Here is a tiny trained network, its code and every weight. The questions are about switching its units off for an input and a target symbol, where a switched-off unit gives its printed mean instead of its output.

import numpy as np


def w(rows, s, z=0):
    codes = np.array(rows[::2]) - 128.0
    scale = np.full(codes.shape[1], s)
    scale[-1] = z or s
    return codes * scale


def norm(h):
    return h / np.sqrt((h * h).mean(-1, keepdims=True) + 1e-5)


def softmax(a):
    e = np.exp(a - a.max(-1, keepdims=True))
    return e / e.sum(-1, keepdims=True)


def log_softmax(a):
    a = a - a.max(-1, keepdims=True)
    return a - np.log(np.exp(a).sum(-1, keepdims=True))


def net(x, mask):
    ids = ['ΓΞζησω'.index(c) for c in x.split()]
    T = len(ids)
    res = E[ids] + P[:T]
    u = 0
    for l in range(2):
        r = norm(res)
        for j in range(3):
            rows = slice(3 * j, 3 * j + 3)
            q, k, v = (r @ M[l][rows].T for M in (Q, K, V))
            z = softmax(np.where(np.tri(T) > 0, q @ k.T / 3**0.5, -1e9)) @ v
            o = O[l][rows]
            res = res + np.where(mask[u + j], z, o[:, -1]) @ o[:, :-1]
        u += 3
    return log_softmax(norm(res)[-1] @ U[:, :-1].T + U[:, -1])


Q, K, V, O = {}, {}, {}, {}
E = w([
[72,77,152,131,106],'Γ',
[167,75,88,119,170],'Ξ',
[123,182,134,128,43],'ζ',
[113,136,111,53,99],'η',
[79,190,139,141,252],'σ',
[136,106,98,60,140],'ω',
],0.021)
P = w([
[163,131,253,80,148],'0',
[120,118,179,81,144],'1',
[106,120,154,97,132],'2',
[98,116,137,104,125],'3',
[90,119,128,111,122],'4',
[87,120,119,117,119],'5',
[82,118,111,126,119],'6',
[83,122,101,126,116],'7',
[85,122,89,128,114],'8',
[86,123,88,133,112],'9',
[97,131,69,131,107],'10',
[97,132,64,137,111],'11',
[99,134,56,136,108],'12',
[102,140,50,141,110],'13',
],0.0077)
Q[0] = w([
[107,177,165,119,28],'L0H1',
[123,69,129,96,209],'L0H1',
[204,58,151,255,97],'L0H1',
[130,161,72,95,133],'L0H2',
[151,94,138,76,138],'L0H2',
[174,148,100,187,135],'L0H2',
[138,118,112,147,140],'L0H3',
[141,136,134,170,113],'L0H3',
[174,108,188,94,119],'L0H3',
],0.021)
K[0] = w([
[73,95,145,91,4],'L0H1',
[187,83,144,116,196],'L0H1',
[216,24,63,250,75],'L0H1',
[87,167,113,95,198],'L0H2',
[116,206,154,145,207],'L0H2',
[186,126,108,153,155],'L0H2',
[164,119,142,157,138],'L0H3',
[165,149,154,142,99],'L0H3',
[125,95,126,114,105],'L0H3',
],0.019)
V[0] = w([
[94,71,181,165,186],'L0H1',
[127,46,180,69,40],'L0H1',
[73,175,165,136,205],'L0H1',
[76,179,108,148,182],'L0H2',
[141,84,101,125,182],'L0H2',
[125,103,128,124,163],'L0H2',
[67,218,26,198,204],'L0H3',
[153,126,30,140,3],'L0H3',
[101,195,149,113,128],'L0H3',
],0.019)
O[0] = w([
[191,187,72,96,135,160],'L0H1',
[57,153,65,204,140,152],'L0H1',
[171,138,112,97,45,178],'L0H1',
[168,79,103,82,78,200],'L0H2',
[136,167,75,160,102,207],'L0H2',
[149,149,99,152,109,194],'L0H2',
[39,251,65,179,110,77],'L0H3',
[236,158,41,148,67,1],'L0H3',
[122,179,86,99,193,85],'L0H3',
],0.015,0.008)
Q[1] = w([
[220,112,103,178,185],'L1H1',
[120,85,92,160,101],'L1H1',
[159,115,251,193,92],'L1H1',
[118,200,204,158,104],'L1H2',
[115,121,124,69,66],'L1H2',
[183,157,78,149,175],'L1H2',
[18,149,86,198,209],'L1H3',
[157,133,170,94,168],'L1H3',
[174,104,105,63,178],'L1H3',
],0.032)
K[1] = w([
[188,75,63,171,148],'L1H1',
[97,62,97,113,104],'L1H1',
[151,84,254,169,157],'L1H1',
[116,227,104,129,97],'L1H2',
[165,82,99,131,59],'L1H2',
[164,128,119,109,207],'L1H2',
[137,160,177,192,218],'L1H3',
[159,110,89,163,81],'L1H3',
[165,161,36,115,96],'L1H3',
],0.036)
V[1] = w([
[2,112,107,113,204],'L1H1',
[155,217,86,143,154],'L1H1',
[129,83,86,233,117],'L1H1',
[139,50,133,162,70],'L1H2',
[171,101,160,31,137],'L1H2',
[94,98,193,129,93],'L1H2',
[170,101,135,170,43],'L1H3',
[123,45,120,75,87],'L1H3',
[87,123,209,110,146],'L1H3',
],0.021)
O[1] = w([
[214,174,73,213,51,212],'L1H1',
[97,46,53,146,156,43],'L1H1',
[81,120,129,45,6,112],'L1H1',
[129,153,77,135,250,185],'L1H2',
[92,172,59,189,50,228],'L1H2',
[138,143,140,193,175,206],'L1H2',
[210,138,89,188,132,102],'L1H3',
[124,156,56,148,195,248],'L1H3',
[88,56,69,51,148,215],'L1H3',
],0.013)
U = w([
[128,49,208,144,174,227],'Γ',
[123,254,42,209,167,1],'Ξ',
[112,111,173,192,19,173],'ζ',
[72,79,62,26,99,121],'η',
[76,228,181,42,137,103],'σ',
[216,100,167,57,89,166],'ω',
],0.0075,0.007)

Each question gives the input, a string of symbols that net reads in full, and the target symbol t.
The units are the heads (3 rows each of Q, K, V and O). Each row of codes is followed by its name. A weight is (code - 128) times the scale printed after its matrix; where a second scale follows, it is the last column's (O and U).
mask holds one flag per head, layer by layer. A switched-off head (its flag False) gives its mean, the last column of its rows in O, instead of its output. The means were averaged over made-up inputs and are rounded, as every weight is.
A unit's drop is (log p(t) with every unit on - log p(t) with that unit switched off) / (log p(t) with every unit on - log p(t) with every unit switched off).
The circuit of an input: a set's keep is (log p(t) with only the set's units on - log p(t) with every unit switched off) / (log p(t) with every unit on - log p(t) with every unit switched off). Starting from all 6 units, units are removed one at a time, each time the one whose removal leaves the highest keep (on an exact tie, the one counted first), for as long as the keep stays at least 0.8.
circuit, biggest first: the units of the circuit, biggest drop first
most important unit: the unit with the biggest drop
heads that matter: for each layer, one digit per head in row order, 1 if its drop is at least 0.15 and else 0, layers parted by /
drop when u is switched off: that unit's drop, to one decimal
input σ σ η, target Γ: circuit, biggest first -> [L0H1 L1H2]
input Γ Ξ ζ Γ η Ξ ζ Ξ ω Γ ζ ζ, target η: most important unit -> L0H3
input ζ Ξ Ξ Ξ, target ζ: circuit, biggest first -> [L0H2 L1H1]
input Ξ ζ Ξ Γ Ξ ω, target Γ: circuit, biggest first -> [L1H2 L0H1]
input ω ω Ξ σ Ξ Ξ ω η Γ ω Γ Ξ ζ, target ζ: circuit, biggest first -> [L0H1 L0H2 L1H2 L0H3]
input Γ ζ ω, target Γ: heads that matter -> 111 / 000
input ω ζ η σ Ξ Γ Ξ Ξ Γ σ Γ ω Ξ, target η: circuit, biggest first -> [L0H3 L0H2 L1H3]
input ζ ζ η ζ ω Ξ ζ Ξ Γ Γ Ξ ω ζ Ξ, target η: circuit, biggest first -> [L1H1 L0H3]
input Γ Ξ Ξ Ξ η, target Γ: heads that matter -> 111 / 010
input Γ ω ω η ω Ξ, target Γ: circuit, biggest first -> [L0H3 L0H1]
input ω ω Ξ η ω, target ζ: circuit, biggest first -> [L0H1 L1H1]
input Γ ω Ξ η ζ Γ σ, target σ: heads that matter -> 111 / 111
input Ξ Ξ Ξ σ σ ω Ξ η Γ, target Γ: heads that matter -> 101 / 100
input η ω Γ, target Γ: most important unit -> L0H3
input ζ ω Ξ, target Γ: circuit, biggest first -> [L0H3 L0H2]
input ζ Ξ Ξ Ξ ω Ξ Γ Ξ Ξ Γ σ ω ω η, target η: drop when L1H3 is switched off -> 0.1
input σ Ξ Γ Ξ Γ ω, target ω: drop when L0H1 is switched off -> 0.7
input Γ ζ Γ η ζ ζ, target η: drop when L0H1 is switched off -> 1.4
input Ξ ω Γ Ξ ζ Ξ ζ Ξ Ξ Γ Ξ Ξ ω, target ζ: drop when L0H2 is switched off -> 0.3
input Ξ Ξ Ξ Ξ ω Ξ ω ω Ξ Ξ ζ, target Γ: most important unit -> L0H1
